Below are the code and all the weights of a small trained network. Each question names an input and a class and asks about switching units off, where a switched-off unit gives its printed mean instead of its output.

import numpy as np


def w(rows, s, z=0):
    codes = np.array(rows[::2]) - 128.0
    scale = np.full(codes.shape[1], s)
    scale[-1] = z or s
    return codes * scale


def f(y):
    return y / 2 * (1 + np.tanh(0.7978845608 * (y + 0.044715 * y**3)))


def log_softmax(a):
    a = a - a.max(-1, keepdims=True)
    return a - np.log(np.exp(a).sum(-1, keepdims=True))


def net(x, mask):
    res = np.array(x, float).reshape(1, 3) / 4 @ E
    y = f(res @ A[0][:, :-1].T + A[0][:, -1])
    res = res + np.where(mask, y, B[0][:, -1]) @ B[0][:, :-1]
    return log_softmax(res[-1] @ U[:, :-1].T + U[:, -1])


A, B = {}, {}
E = w([
[161,156,151,141,236,79,78,192,80,84,157,147],'x0',
[161,127,159,157,94,171,111,13,145,71,178,197],'x1',
[106,82,201,181,145,150,227,95,8,135,118,117],'x2',
],0.012)
A[0] = w([
[109,137,170,208,175,205,168,129,93,139,112,177,188],'N1',
[179,150,55,10,105,118,58,113,198,95,207,118,65],'N2',
[106,118,78,107,145,66,155,194,122,227,64,4,36],'N3',
[99,39,151,188,178,156,202,116,106,133,131,95,37],'N4',
[78,93,157,106,26,192,125,128,137,138,146,169,253],'N5',
[183,168,150,205,87,118,92,55,127,85,240,124,23],'N6',
[108,97,51,79,31,132,175,61,174,181,47,112,139],'N7',
[159,206,86,1,127,98,49,162,231,176,106,150,160],'N8',
[172,49,153,178,84,170,93,99,141,72,182,232,45],'N9',
[148,140,98,121,173,48,71,181,76,11,223,217,199],'N10',
],0.008,0.0038)
B[0] = w([
[171,147,164,136,138,148,153,83,105,137,76,163,200],'N1',
[112,94,176,143,109,142,139,79,109,202,129,173,225],'N2',
[65,147,118,206,68,187,75,157,138,83,144,139,213],'N3',
[137,94,151,139,135,249,167,66,144,142,103,153,192],'N4',
[132,190,160,124,93,134,104,159,107,100,108,117,212],'N5',
[65,133,107,207,73,118,72,158,120,98,152,153,194],'N6',
[175,153,209,151,143,80,131,141,122,163,95,82,233],'N7',
[169,131,147,128,93,193,103,67,68,138,127,171,252],'N8',
[61,134,143,161,112,122,76,132,120,114,137,118,207],'N9',
[201,145,162,170,59,102,172,140,146,147,89,108,231],'N10',
],0.012,0.014)
U = w([
[16,142,84,237,102,187,39,195,150,30,149,125,132],'0',
[228,242,194,194,143,42,174,182,143,189,74,34,167],'1',
[126,51,127,109,176,227,163,51,110,198,120,201,78],'2',
[217,200,164,90,116,128,120,145,129,45,88,83,226],'3',
[105,99,7,56,183,12,128,128,192,69,181,88,3],'4',
[123,97,47,100,224,69,129,142,251,65,224,84,3],'5',
[130,134,2,39,201,97,109,97,193,12,139,21,3],'6',
],0.0066,0.0038)

Each question gives the input, the list of numbers given to net, and the class t.
The units are the neurons (one row each of A and B). Each row of codes is followed by its name. A weight is (code - 128) times the scale printed after its matrix; where a second scale follows, it is the last column's (A, B and U).
mask holds one flag per neuron, in row order. A switched-off neuron (its flag False) gives its mean, the last column of its row in B, instead of its output. The means were averaged over made-up inputs and are rounded, as every weight is.
A unit's drop is (log p(t) with every unit on - log p(t) with that unit switched off) / (log p(t) with every unit on - log p(t) with every unit switched off).
The circuit of an input: a set's keep is (log p(t) with only the set's units on - log p(t) with every unit switched off) / (log p(t) with every unit on - log p(t) with every unit switched off). Starting from all 10 units, units are removed one at a time, each time the one whose removal leaves the highest keep (on an exact tie, the one counted first), for as long as the keep stays at least 0.8.
circuit, biggest first: the units of the circuit, biggest drop first
most important unit: the unit with the biggest drop
k most important neurons: the k neurons with the biggest drops, biggest first
drop of u: that unit's drop, to one decimal
input [-3,1,-7], class 2: circuit, biggest first : (N2)
input [-6,5,-7], class 2: 4 most important neurons : (N2; N8; N10; N3)
input [4,8,7], class 0: 2 most important neurons : (N6; N9)
input [-4,1,3], class 1: 2 most important neurons : (N8; N7)
input [6,3,-2], class 1: 2 most important neurons : (N10; N3)
input [-8,4,7], class 1: 3 most important neurons : (N7; N5; N8)
input [-5,8,8], class 0: 3 most important neurons : (N6; N9; N5)
input [4,-6,-8], class 2: 2 most important neurons : (N8; N2)
input [8,7,-5], class 1: 4 most important neurons : (N10; N3; N2; N4)
input [5,-5,-6], class 2: 3 most important neurons : (N8; N2; N7)
input [-4,-4,4], class 0: 4 most important neurons : (N3; N10; N2; N8)
input [4,-1,-8], class 2: drop of N8 : 0.4
input [-8,3,3], class 1: drop of N7 : 0.3
input [-5,4,5], class 1: drop of N7 : 0.7
input [-4,5,-2], class 0: most important unit : N10
